Below is a small trained network, with its code and all its weights. Each question gives an input and a class and asks what happens when units are switched off, that is, made to give their printed mean instead of their output.

import numpy as np


def w(rows, s, z=0):
    codes = np.array(rows[::2]) - 128.0
    scale = np.full(codes.shape[1], s)
    scale[-1] = z or s
    return codes * scale


def norm(h):
    return h / np.sqrt((h * h).mean(-1, keepdims=True) + 1e-5)


def f(y):
    return np.maximum(y, 0)


def log_softmax(a):
    a = a - a.max(-1, keepdims=True)
    return a - np.log(np.exp(a).sum(-1, keepdims=True))


def net(x, mask):
    res = np.array(x, float).reshape(1, 3) / 4 @ E
    u = 0
    for l in range(4):
        y = f(norm(res) @ A[l][:, :-1].T + A[l][:, -1])
        res = res + np.where(mask[u : u + 10], y, B[l][:, -1]) @ B[l][:, :-1]
        u += 10
    return log_softmax(norm(res)[-1] @ U[:, :-1].T + U[:, -1])


A, B = {}, {}
E = w([
[108,103,128,183,158,80,129,131,138,50,176,122],'x0',
[201,118,141,95,140,105,103,115,101,107,87,180],'x1',
[108,132,111,140,94,124,133,121,3,151,135,137],'x2',
],0.017)
A[0] = w([
[161,164,191,149,42,196,164,182,118,107,89,126,92],'0.n1',
[194,196,162,99,55,127,157,148,115,171,129,104,74],'0.n2',
[111,152,45,168,162,117,178,98,127,178,141,121,5],'0.n3',
[61,133,72,140,3,122,118,138,93,75,76,77,159],'0.n4',
[51,128,91,165,108,184,95,162,175,120,149,79,59],'0.n5',
[157,93,151,92,114,128,39,84,146,94,151,164,169],'0.n6',
[51,196,112,163,130,67,177,188,143,130,100,190,100],'0.n7',
[203,113,178,80,66,169,170,111,184,138,115,48,39],'0.n8',
[172,119,130,147,130,119,139,138,194,65,164,117,115],'0.n9',
[109,64,162,111,83,138,103,85,85,141,154,189,109],'0.n10',
],0.0069,0.0022)
B[0] = w([
[215,76,112,141,183,87,116,151,76,150,116,77,182],'0.n1',
[109,112,50,104,179,158,152,239,146,77,119,74,212],'0.n2',
[86,140,164,145,91,128,66,179,156,106,124,62,173],'0.n3',
[53,206,135,101,160,67,102,123,153,162,15,240,238],'0.n4',
[142,166,175,84,88,89,78,105,102,103,135,40,255],'0.n5',
[69,140,223,182,67,137,98,84,129,181,128,3,215],'0.n6',
[125,82,145,124,121,103,152,54,122,145,63,102,180],'0.n7',
[68,60,68,185,90,75,74,199,66,189,165,190,225],'0.n8',
[88,111,84,77,135,105,89,115,110,222,114,159,247],'0.n9',
[74,74,124,59,182,24,50,122,122,242,130,81,190],'0.n10',
],0.0057,0.0051)
A[1] = w([
[252,89,176,85,128,121,117,102,106,81,146,199,79],'1.n1',
[86,79,118,102,145,67,55,135,110,73,151,115,116],'1.n2',
[126,222,140,136,127,149,120,111,199,53,62,136,4],'1.n3',
[86,157,80,150,76,125,199,131,66,182,179,183,8],'1.n4',
[168,152,181,133,187,105,161,105,99,122,72,176,7],'1.n5',
[113,128,95,136,123,134,64,156,207,87,171,167,60],'1.n6',
[103,152,132,113,172,66,136,111,117,211,65,96,78],'1.n7',
[118,109,109,39,90,162,155,115,212,128,170,101,101],'1.n8',
[150,98,96,232,166,107,210,101,145,2,144,140,50],'1.n9',
[107,100,131,163,159,134,184,132,113,30,173,158,23],'1.n10',
],0.0087,0.0017)
B[1] = w([
[71,217,185,136,108,124,199,99,103,91,104,20,182],'1.n1',
[169,65,101,167,87,150,124,214,79,180,135,101,244],'1.n2',
[114,109,119,150,89,177,95,87,133,126,120,254,149],'1.n3',
[127,82,145,91,211,103,142,66,168,110,129,208,195],'1.n4',
[76,134,129,108,101,169,138,109,135,73,132,113,157],'1.n5',
[126,107,131,157,144,68,200,118,179,139,82,142,193],'1.n6',
[182,85,112,174,117,157,127,118,179,47,158,127,255],'1.n7',
[114,140,106,106,187,133,86,42,81,76,127,223,195],'1.n8',
[177,169,97,148,109,124,127,194,114,209,86,104,183],'1.n9',
[214,151,106,170,129,154,108,200,119,226,117,54,162],'1.n10',
],0.0091,0.0083)
A[2] = w([
[173,96,149,113,89,90,168,145,147,60,236,178,69],'2.n1',
[145,114,147,138,122,91,97,65,98,139,111,113,4],'2.n2',
[107,109,123,154,16,107,122,56,157,65,201,149,130],'2.n3',
[141,129,134,124,154,103,83,83,4,142,160,159,154],'2.n4',
[36,113,45,151,104,120,147,74,72,116,165,178,112],'2.n5',
[186,177,117,15,151,217,133,121,152,206,210,117,50],'2.n6',
[135,123,221,102,164,125,153,74,218,170,139,147,126],'2.n7',
[2,201,115,130,134,137,171,86,172,157,204,41,108],'2.n8',
[64,199,81,84,105,83,147,112,60,96,212,199,78],'2.n9',
[138,235,185,123,96,82,100,82,117,78,94,85,39],'2.n10',
],0.0077,0.0033)
B[2] = w([
[140,124,123,162,144,213,119,185,105,147,46,114,136],'2.n1',
[138,54,144,148,88,127,150,128,151,116,95,107,154],'2.n2',
[184,143,100,167,110,197,172,171,121,145,134,154,206],'2.n3',
[51,109,156,131,189,55,138,105,255,123,212,169,243],'2.n4',
[191,58,122,103,169,84,119,84,96,109,68,129,254],'2.n5',
[154,187,82,155,137,174,154,129,123,154,112,114,185],'2.n6',
[34,99,162,101,145,11,123,101,128,150,138,217,212],'2.n7',
[155,195,222,55,71,140,132,96,48,28,86,94,243],'2.n8',
[128,125,140,107,177,64,139,148,162,93,175,216,173],'2.n9',
[64,99,120,160,100,205,96,116,123,81,189,79,183],'2.n10',
],0.0077,0.0054)
A[3] = w([
[110,83,151,124,119,104,128,115,77,139,149,97,107],'3.n1',
[100,159,170,130,143,126,92,133,201,126,129,180,156],'3.n2',
[148,171,193,130,102,127,132,130,88,26,106,110,2],'3.n3',
[127,76,118,170,116,113,108,173,136,96,93,100,113],'3.n4',
[134,136,118,123,128,204,157,206,114,88,164,109,132],'3.n5',
[147,149,67,93,111,187,140,98,129,200,130,140,36],'3.n6',
[152,187,106,102,128,190,136,149,141,157,127,154,60],'3.n7',
[137,85,111,98,170,176,150,168,142,135,114,131,90],'3.n8',
[136,172,76,54,137,247,118,125,151,168,84,145,49],'3.n9',
[112,150,173,95,63,135,146,83,116,71,163,49,87],'3.n10',
],0.011,0.0029)
B[3] = w([
[115,198,107,102,158,127,148,112,254,128,78,152,208],'3.n1',
[103,92,98,90,190,88,151,98,26,88,146,163,222],'3.n2',
[133,187,223,150,132,170,111,106,117,136,87,75,235],'3.n3',
[141,184,122,62,112,193,130,112,90,122,136,133,246],'3.n4',
[154,47,119,110,153,127,104,97,118,118,164,213,176],'3.n5',
[140,146,83,167,133,88,82,187,162,119,102,93,192],'3.n6',
[127,109,126,156,151,122,180,209,92,164,141,151,173],'3.n7',
[110,141,166,159,45,123,154,146,96,110,161,160,184],'3.n8',
[151,145,132,194,128,86,148,158,145,146,166,43,242],'3.n9',
[126,182,217,87,39,191,126,59,137,88,77,92,254],'3.n10',
],0.0098,0.0071)
U = w([
[83,102,113,79,213,9,156,74,140,109,117,248,206],'0',
[116,224,241,93,78,153,144,70,118,79,86,70,151],'1',
[179,170,78,176,123,71,154,245,115,198,147,69,180],'2',
[164,92,105,99,62,210,118,120,84,94,187,212,109],'3',
[78,132,130,107,135,166,113,121,160,186,193,156,3],'4',
],0.013,0.0036)

Each question gives the input, the list of numbers given to net, and the class t.
The units are the neurons (one row each of A and B). Each row of codes is followed by its name. A weight is (code - 128) times the scale printed after its matrix; where a second scale follows, it is the last column's (A, B and U).
mask holds one flag per neuron, layer by layer. A switched-off neuron (its flag False) gives its mean, the last column of its row in B, instead of its output. The means were averaged over made-up inputs and are rounded, as every weight is.
A unit's drop is (log p(t) with every unit on - log p(t) with that unit switched off) / (log p(t) with every unit on - log p(t) with every unit switched off).
The circuit of an input: a set's keep is (log p(t) with only the set's units on - log p(t) with every unit switched off) / (log p(t) with every unit on - log p(t) with every unit switched off). Starting from the 12 units with the biggest drops (on a tie, the unit counted first), units are removed one at a time, each time the one whose removal leaves the highest keep (on an exact tie, the one counted first), for as long as the keep stays at least 0.8.
units of the circuit, in order: the units of the circuit, biggest drop first
unit that matters most: the unit with the biggest drop
k most important neurons: the k neurons with the biggest drops, biggest first
top k neurons in layer l: the k neurons of layer l with the biggest drops, biggest first
drop of u: that unit's drop, to one decimal
input [4,-5,5], class 0: units of the circuit, in order -> 1.n4
input [-1,0,3], class 3: 4 most important neurons -> 1.n7, 1.n8, 0.n8, 0.n9
input [5,5,2], class 1: 3 most important neurons -> 1.n1, 0.n8, 0.n2
input [2,-3,3], class 3: top 3 neurons in layer 1 -> 1.n7, 1.n1, 1.n8
input [3,1,3], class 3: 2 most important neurons -> 1.n7, 0.n8
input [-6,0,-5], class 2: 2 most important neurons -> 1.n4, 2.n4
input [4,7,-6], class 1: 4 most important neurons -> 1.n1, 1.n4, 0.n4, 2.n10
input [4,-3,-2], class 2: 3 most important neurons -> 1.n2, 0.n6, 1.n1
input [7,7,-6], class 1: 4 most important neurons -> 1.n1, 0.n8, 0.n2, 1.n4
input [-3,-1,-3], class 3: top 2 neurons in layer 1 -> 1.n9, 1.n4
input [-4,2,-4], class 0: 3 most important neurons -> 1.n2, 1.n9, 1.n10
input [-5,-4,-1], class 2: 2 most important neurons -> 1.n1, 0.n6
input [3,-2,3], class 3: 2 most important neurons -> 1.n7, 0.n4
input [6,2,5], class 2: 2 most important neurons -> 1.n10, 1.n2
input [4,7,4], class 1: units of the circuit, in order -> 1.n1
input [-3,-2,-3], class 3: top 2 neurons in layer 2 -> 2.n4, 2.n7
input [2,3,-1], class 3: 3 most important neurons -> 0.n6, 0.n9, 2.n8
input [-2,1,-3], class 3: 2 most important neurons -> 0.n8, 1.n4
input [-2,-2,3], class 3: 2 most important neurons -> 1.n7, 1.n8
input [-5,4,1], class 2: unit that matters most -> 0.n2
input [0,-3,-2], class 3: 2 most important neurons -> 1.n1, 0.n6
input [-3,1,0], class 3: drop of 0.n8 -> 0.2
input [6,7,1], class 1: drop of 1.n1 -> 2.8
